Below are the code and all the weights of a small trained network. Each question names an input and a class and asks about switching units off, where a switched-off unit gives its printed mean instead of its output.

import numpy as np


def w(rows, s, z=0):
    codes = np.array(rows[::2]) - 128.0
    scale = np.full(codes.shape[1], s)
    scale[-1] = z or s
    return codes * scale


def norm(h):
    return h / np.sqrt((h * h).mean(-1, keepdims=True) + 1e-5)


def f(y):
    return y / 2 * (1 + np.tanh(0.7978845608 * (y + 0.044715 * y**3)))


def log_softmax(a):
    a = a - a.max(-1, keepdims=True)
    return a - np.log(np.exp(a).sum(-1, keepdims=True))


def net(x, mask):
    res = np.array(x, float).reshape(1, 3) / 4 @ E
    u = 0
    for l in range(4):
        y = f(norm(res) @ A[l][:, :-1].T + A[l][:, -1])
        res = res + np.where(mask[u : u + 6], y, B[l][:, -1]) @ B[l][:, :-1]
        u += 6
    return log_softmax(norm(res)[-1] @ U[:, :-1].T + U[:, -1])


A, B = {}, {}
E = w([
[103,128,122,27,182],'x0',
[228,163,223,107,218],'x1',
[42,162,255,92,101],'x2',
],0.0045)
A[0] = w([
[63,116,107,35,202,112],'L0N1',
[124,75,7,142,167,107],'L0N2',
[174,115,160,167,153,165],'L0N3',
[76,26,215,117,72,169],'L0N4',
[130,150,2,173,115,3],'L0N5',
[158,158,50,113,120,81],'L0N6',
],0.0096,0.0034)
B[0] = w([
[146,178,183,2,62,217],'L0N1',
[219,149,116,174,60,253],'L0N2',
[105,193,140,137,183,182],'L0N3',
[70,186,85,214,94,232],'L0N4',
[153,69,191,38,78,215],'L0N5',
[147,69,166,204,37,171],'L0N6',
],0.0094,0.0051)
A[1] = w([
[34,154,123,150,126,133],'L1N1',
[184,85,221,132,174,57],'L1N2',
[150,172,208,155,203,116],'L1N3',
[104,97,154,37,103,4],'L1N4',
[162,90,162,134,119,2],'L1N5',
[204,252,194,88,149,72],'L1N6',
],0.011,0.0023)
B[1] = w([
[2,147,117,168,133,190],'L1N1',
[119,108,130,160,197,165],'L1N2',
[198,121,44,183,202,192],'L1N3',
[98,186,184,67,146,154],'L1N4',
[157,89,68,205,131,136],'L1N5',
[172,134,41,100,182,255],'L1N6',
],0.0095,0.0078)
A[2] = w([
[128,132,109,126,177,65],'L2N1',
[134,142,143,159,108,202],'L2N2',
[145,76,122,154,94,106],'L2N3',
[131,122,130,141,171,3],'L2N4',
[154,111,155,93,183,116],'L2N5',
[107,124,7,113,119,140],'L2N6',
],0.013,0.0052)
B[2] = w([
[255,191,2,82,120,157],'L2N1',
[88,68,147,111,203,220],'L2N2',
[215,16,113,165,107,198],'L2N3',
[129,190,22,134,125,111],'L2N4',
[48,124,75,65,212,174],'L2N5',
[203,141,190,243,138,252],'L2N6',
],0.0063,0.0039)
A[3] = w([
[181,193,108,151,170,104],'L3N1',
[185,199,141,139,140,3],'L3N2',
[194,49,153,160,129,44],'L3N3',
[84,97,128,193,191,104],'L3N4',
[129,92,46,43,93,157],'L3N5',
[253,135,100,181,113,126],'L3N6',
],0.011,0.0046)
B[3] = w([
[177,67,41,94,197,181],'L3N1',
[131,58,11,191,96,132],'L3N2',
[93,53,119,163,55,178],'L3N3',
[120,255,117,157,88,158],'L3N4',
[193,155,238,130,51,165],'L3N5',
[55,8,56,128,47,254],'L3N6',
],0.0078,0.0087)
U = w([
[182,216,170,67,102,100],'0',
[127,148,200,131,153,7],'1',
[145,154,214,145,172,2],'2',
[214,143,10,150,230,133],'3',
[173,180,140,67,180,54],'4',
[156,81,119,156,64,254],'5',
[67,198,179,25,161,13],'6',
[31,211,167,191,114,203],'7',
],0.013,0.0055)

Each question gives the input, the list of numbers given to net, and the class t.
The units are the neurons (one row each of A and B). Each row of codes is followed by its name. A weight is (code - 128) times the scale printed after its matrix; where a second scale follows, it is the last column's (A, B and U).
mask holds one flag per neuron, layer by layer. A switched-off neuron (its flag False) gives its mean, the last column of its row in B, instead of its output. The means were averaged over made-up inputs and are rounded, as every weight is.
A unit's drop is (log p(t) with every unit on - log p(t) with that unit switched off) / (log p(t) with every unit on - log p(t) with every unit switched off).
The circuit of an input: a set's keep is (log p(t) with only the set's units on - log p(t) with every unit switched off) / (log p(t) with every unit on - log p(t) with every unit switched off). Starting from the 12 units with the biggest drops (on a tie, the unit counted first), units are removed one at a time, each time the one whose removal leaves the highest keep (on an exact tie, the one counted first), for as long as the keep stays at least 0.8.
units of the circuit, in order: the units of the circuit, biggest drop first
most important unit: the unit with the biggest drop
top k neurons: the k neurons with the biggest drops, biggest first
top k neurons in layer l: the k neurons of layer l with the biggest drops, biggest first
drop of u: that unit's drop, to one decimal
input [-3,3,3], class 3: most important unit => L1N3
input [7,-2,-5], class 0: top 3 neurons => [L0N1; L1N3; L0N5]
input [8,-7,1], class 0: units of the circuit, in order => [L0N1; L3N6]
input [-3,0,0], class 3: top 3 neurons => [L0N3; L0N4; L0N6]
input [-1,5,-8], class 5: top 3 neurons => [L0N6; L3N6; L0N2]
input [6,3,-8], class 5: units of the circuit, in order => [L0N6; L3N6]
input [8,6,5], class 6: top 4 neurons in layer 0 => [L0N1; L0N2; L0N3; L0N4]
input [4,2,-4], class 5: top 4 neurons => [L0N2; L0N6; L3N6; L1N3]
input [6,2,6], class 6: top 3 neurons => [L0N1; L0N2; L1N4]
input [-6,3,4], class 3: top 3 neurons => [L1N3; L0N3; L0N6]
input [6,-8,6], class 7: top 2 neurons => [L0N4; L0N5]
input [6,-4,-6], class 5: top 2 neurons => [L0N2; L0N6]
input [6,0,6], class 6: top 2 neurons => [L0N1; L0N2]
input [5,2,6], class 0: units of the circuit, in order => [L3N6]
input [7,-5,-3], class 0: top 2 neurons in layer 1 => [L1N4; L1N3]
input [8,8,7], class 3: drop of L1N3 => 0.5
input [5,8,6], class 3: drop of L0N5 => 0.2
input [8,0,-6], class 5: drop of L0N2 => 1.5
input [5,-1,2], class 6: top 3 neurons => [L0N1; L0N2; L1N4]
input [5,8,7], class 3: units of the circuit, in order => [L1N3]
